cols: F X R N H Y M S
z19: [152  89 112 105 172  88 103 142]
z897: [153 147 151 150 182 139 175 124]
z222: [152  89 112 147 172  88 103 142]
down: [152 153] => F
down: [142 124] => S

cols: D Q C U P W J V B A
z826: [204 152 123 169  93 125 173 106 178 157]
z796: [ 75 108 129  91 129 150 107  54 177 115]
z215: [204 152 123 169  93 125 173 106 166 157]
z639: [187 164 166 139 102 118 121 191 153 114]
down: [157 115 157] => A
down: [178 177] => B
down: [169  91] => U
down: [204  75] => D
down: [ 75 204 187] => D
down: [157 115] => A

cols: Z T E G K L
z758: [113  82 154 126 105 154]
z132: [102  83 140 113 122 169]
z68: [113  82 154 126 105 173]
down: [102 113] => Z
down: [82 83] => T

cols: sele Dib naka Pufuz dirom
z504: [109 135  94 135 104]
z351: [109 136  94 135 103]
z863: [ 97 102  98 171 157]
z4: [146  66 150 137 155]
z153: [139 162  96 141  58]
down: [109  97 146] => sele
down: [135 136 102] => Dib
down: [ 94  98 150  96] => naka
down: [102  66 162] => Dib
down: [ 94  98 150] => naka

cols: Seza tume Sep visi
z877: [ 89 107 125 141]
z221: [ 78  79 121 118]
z644: [ 82 110 132 106]
z807: [ 78  75 121 118]
z328: [128  80 120  96]
z468: [ 82 135 132 114]
z324: [ 61  86  97 114]
z71: [ 73  90 120 107]
down: [141 118 106] => visi
down: [125 121] => Sep
down: [ 79 110  75  80] => tume
down: [ 82  78 128  82] => Seza
down: [110  75  80 135] => tume

cols: fefi pela gibu nifin
z698: [134 196 120 108]
z626: [129  73 109 123]
z721: [126 168 143 122]
z257: [ 99  87 123 174]
z478: [145 153 134 119]
down: [168  87 153] => pela
down: [122 174 119] => nifin
down: [123 122 174 119] => nifin
down: [ 73 168  87 153] => pela
down: [129 126  99 145] => fefi
down: [129 126] => fefi

cols: koben biveb mos dul mamet Kuvor roge bos
z216: [ 79 139 139 208  82  76 104 136]
z739: [ 79 139 139 208  82  76  92 169]
z425: [ 56 153 144 131 207 162 127 164]
z187: [ 53 151 150 135 207 158 128 164]
z953: [ 78 163 162 180 100  83 114 139]
z556: [102 143 139 141 184 102 106 131]
down: [139 153 151 163 143] => biveb
down: [136 169 164] => bos
down: [162 158] => Kuvor

cols: Supit kave Zakin Ratuf tam Zibi
z7: [ 87  43 166  50 134  88]
z817: [125 127 130 130 124 125]
z211: [127 127 128 129 127 127]
z72: [122 129 127 128 132 131]
down: [127 127 129] => kave
down: [130 128] => Zakin
down: [127 132] => tam

cols: gad Zugez nozas Sizad Fetav bobup von Ziruz Ziras letaz
z241: [176 129 184 162  83 118 198  92  81 142]
z544: [176 129 184 171  83 118 198  92  81 142]
z168: [177 138 179 155  85 120 191  93  83 139]
down: [81 83] => Ziras
down: [198 191] => von
down: [81 81] => Ziras

cols: Suluk lam budel gid Pufup
z702: [132 102 126 124 171]
z922: [108 216 125  89  50]
z133: [145 139 105 114 125]
z906: [109 105 107 128 130]
z696: [108 113 139 124 122]
z839: [130 147 100 104 111]
z395: [141  65 131 183 167]
down: [124 104] => gid
down: [102 216 139] => lam
down: [130 122] => Pufup

cols: rup dimi Fipob toba
z621: [112 106 150  92]
z978: [188  88 122 186]
z591: [108 142  63  41]
z463: [100  89 114  59]
z350: [ 78 184 149  55]
down: [112 188 108] => rup
down: [106  88 142] => dimi
down: [ 89 184] => dimi

cols: Bal vasof pudi Felel pofo zak nanu
z218: [167  89 210 124 105  97  73]
z454: [161 101  84 149  98 203 132]
z120: [ 90  97  97 117 169 102  96]
z949: [167  89 210 124 105  97 176]
z487: [106 110 145  73 185  79 173]
z730: [114 123 153 206 110  79 136]
z733: [ 90 177 173 170  83 154 103]
z763: [180  45 136 180 152 138 128]
z753: [189 163  78 148 166 117  86]
z140: [106 110 145  73 187 181 119]
z680: [117  92  77  87  72 100 123]
z480: [141 148  93 132 137 176 197]
down: [124 149 117 124  73 206] => Felel
down: [167 161] => Bal
down: [105 185 110] => pofo
down: [203 102  97  79  79 154 138] => zak
down: [177  45 163 110] => vasof
down: [ 45 163 110] => vasof

cols: goves lel lunu Geke Luniz
z122: [134 185 203 123  95]
z900: [134 185 203 142 131]
z522: [166 164 165 191 117]
down: [134 134] => goves
down: [134 166] => goves
down: [203 165] => lunu
down: [ 95 131] => Luniz

cols: des Nuzev ves sur duva gefo popo
z980: [166  88  64 118 131  87  94]
z447: [166  88  64 103 137  79  96]
z326: [180 164 153 204 181 147  45]
down: [131 137] => duva
down: [118 103] => sur
down: [103 204] => sur
down: [137 181] => duva
down: [166 180] => des

cols: Rus kabo kud gol sug butuf lom fili ret ridat
z99: [167 109  97 130  73 209 112  96  98 128]
z401: [125 144 131 158 151 107  99 103 169 140]
z271: [167 109  97  80  73 209 112  96  98 128]
down: [103  96] => fili
down: [125 167] => Rus
down: [112  99] => lom
down: [ 97 131] => kud
down: [131  97] => kud
down: [ 96 103] => fili

cols: Zasa ramor sekiv ziza Nem
z769: [171 133  63 135 168]
z921: [169 125 116  89 105]
z691: [122 126  85  99 181]
z409: [173 116  77 118 181]
z2: [169 146 116  89 105]
z608: [117 155 137 106  95]
z575: [170 113  76 174 188]
down: [105 181] => Nem
down: [ 63 116  85  77 116] => sekiv
down: [168 105] => Nem
down: [173 169] => Zasa
down: [126 116 146 155] => ramor
down: [169 122 173 169] => Zasa
down: [133 125 126 116 146] => ramor

cols: vog foni rogur narof Buzu Kedi gadu vodo
z629: [157 134 111 156 127 109 135 116]
z94: [186 133 132 189 125  90 142 128]
z630: [ 99 177  58  75 103 168  92  93]
down: [156 189] => narof
down: [128  93] => vodo
down: [133 177] => foni
down: [132  58] => rogur

